Below is a small trained network, with its code and all its weights. Each question gives an input and a class and asks what happens when units are switched off, that is, made to give their printed mean instead of their output.

import numpy as np


def w(rows, s, z=0):
    codes = np.array(rows[::2]) - 128.0
    scale = np.full(codes.shape[1], s)
    scale[-1] = z or s
    return codes * scale


def norm(h):
    return h / np.sqrt((h * h).mean(-1, keepdims=True) + 1e-5)


def f(y):
    return y / 2 * (1 + np.tanh(0.7978845608 * (y + 0.044715 * y**3)))


def log_softmax(a):
    a = a - a.max(-1, keepdims=True)
    return a - np.log(np.exp(a).sum(-1, keepdims=True))


def net(x, mask):
    res = np.array(x, float).reshape(1, 2) / 4 @ E
    u = 0
    for l in range(4):
        y = f(norm(res) @ A[l][:, :-1].T + A[l][:, -1])
        res = res + np.where(mask[u : u + 5], y, B[l][:, -1]) @ B[l][:, :-1]
        u += 5
    return log_softmax(norm(res)[-1] @ U[:, :-1].T + U[:, -1])


A, B = {}, {}
E = w([
[195,163,90,20],'x0',
[251,158,135,233],'x1',
],0.0011)
A[0] = w([
[131,135,93,156,2],'L0N0',
[198,253,24,40,61],'L0N1',
[82,84,182,192,88],'L0N2',
[86,91,150,95,29],'L0N3',
[238,203,146,218,129],'L0N4',
],0.0025,0.0035)
B[0] = w([
[87,117,125,188,7],'L0N0',
[139,135,13,148,149],'L0N1',
[120,119,43,91,113],'L0N2',
[249,148,224,249,40],'L0N3',
[53,123,151,63,203],'L0N4',
],0.0019,0.0012)
A[1] = w([
[81,123,42,94,138],'L1N0',
[97,97,168,109,171],'L1N1',
[162,100,130,113,3],'L1N2',
[254,197,158,224,107],'L1N3',
[143,100,68,80,79],'L1N4',
],0.0036,0.0025)
B[1] = w([
[151,130,223,144,252],'L1N0',
[224,159,136,138,234],'L1N1',
[55,118,141,156,21],'L1N2',
[78,17,253,73,163],'L1N3',
[127,130,157,195,148],'L1N4',
],0.0028,0.0011)
A[2] = w([
[46,109,95,90,163],'L2N0',
[55,56,83,234,90],'L2N1',
[62,104,99,254,92],'L2N2',
[170,187,176,171,102],'L2N3',
[123,50,133,138,4],'L2N4',
],0.0044,0.0034)
B[2] = w([
[154,69,178,215,229],'L2N0',
[180,185,94,21,180],'L2N1',
[254,184,50,32,182],'L2N2',
[42,222,147,6,142],'L2N3',
[102,139,163,96,1],'L2N4',
],0.0033,0.00098)
A[3] = w([
[58,62,45,184,2],'L3N0',
[228,145,23,108,120],'L3N1',
[79,156,170,109,189],'L3N2',
[119,14,237,171,100],'L3N3',
[55,3,227,163,102],'L3N4',
],0.0055,0.0047)
B[3] = w([
[104,56,92,44,90],'L3N0',
[217,166,113,24,242],'L3N1',
[99,159,134,215,192],'L3N2',
[166,33,234,222,249],'L3N3',
[246,46,254,137,255],'L3N4',
],0.0054,0.0034)
U = w([
[229,34,253,236,253],'0',
[243,238,40,20,253],'1',
[28,252,52,237,240],'2',
[15,49,20,89,3],'3',
[37,35,20,120,3],'4',
],0.0062,0.0052)

Each question gives the input, the list of numbers given to net, and the class t.
The units are the neurons (one row each of A and B). Each row of codes is followed by its name. A weight is (code - 128) times the scale printed after its matrix; where a second scale follows, it is the last column's (A, B and U).
mask holds one flag per neuron, layer by layer. A switched-off neuron (its flag False) gives its mean, the last column of its row in B, instead of its output. The means were averaged over made-up inputs and are rounded, as every weight is.
A unit's drop is (log p(t) with every unit on - log p(t) with that unit switched off) / (log p(t) with every unit on - log p(t) with every unit switched off).
unit that matters most: the unit with the biggest drop
top k neurons: the k neurons with the biggest drops, biggest first
k most important neurons of layer l: the k neurons of layer l with the biggest drops, biggest first
drop of u: that unit's drop, to one decimal
input [0,-2], class 2: 2 most important neurons of layer 2 => (L2N2; L2N0)
input [-2,2], class 2: top 2 neurons => (L0N4; L2N2)
input [0,1], class 2: 2 most important neurons of layer 3 => (L3N4; L3N3)
input [-1,1], class 2: top 3 neurons => (L1N3; L1N1; L3N4)
input [-5,-3], class 1: unit that matters most => L1N3
input [-2,0], class 2: top 2 neurons => (L1N3; L2N3)
input [2,3], class 2: top 4 neurons => (L0N4; L0N3; L2N0; L2N2)
input [-1,0], class 2: top 3 neurons => (L2N3; L1N3; L3N4)
input [-8,7], class 1: 2 most important neurons of layer 3 => (L3N3; L3N4)
input [2,-3], class 2: 3 most important neurons of layer 3 => (L3N4; L3N3; L3N1)
input [-3,3], class 2: top 2 neurons => (L0N4; L0N3)
input [1,0], class 2: top 2 neurons => (L1N0; L3N4)
input [-7,5], class 1: top 2 neurons => (L2N2; L1N0)
input [0,-1], class 2: unit that matters most => L2N2
input [-3,-3], class 2: 2 most important neurons of layer 2 => (L2N3; L2N0)
input [-8,-6], class 1: 2 most important neurons of layer 2 => (L2N2; L2N1)
input [6,5], class 1: drop of L0N1 => 2.0
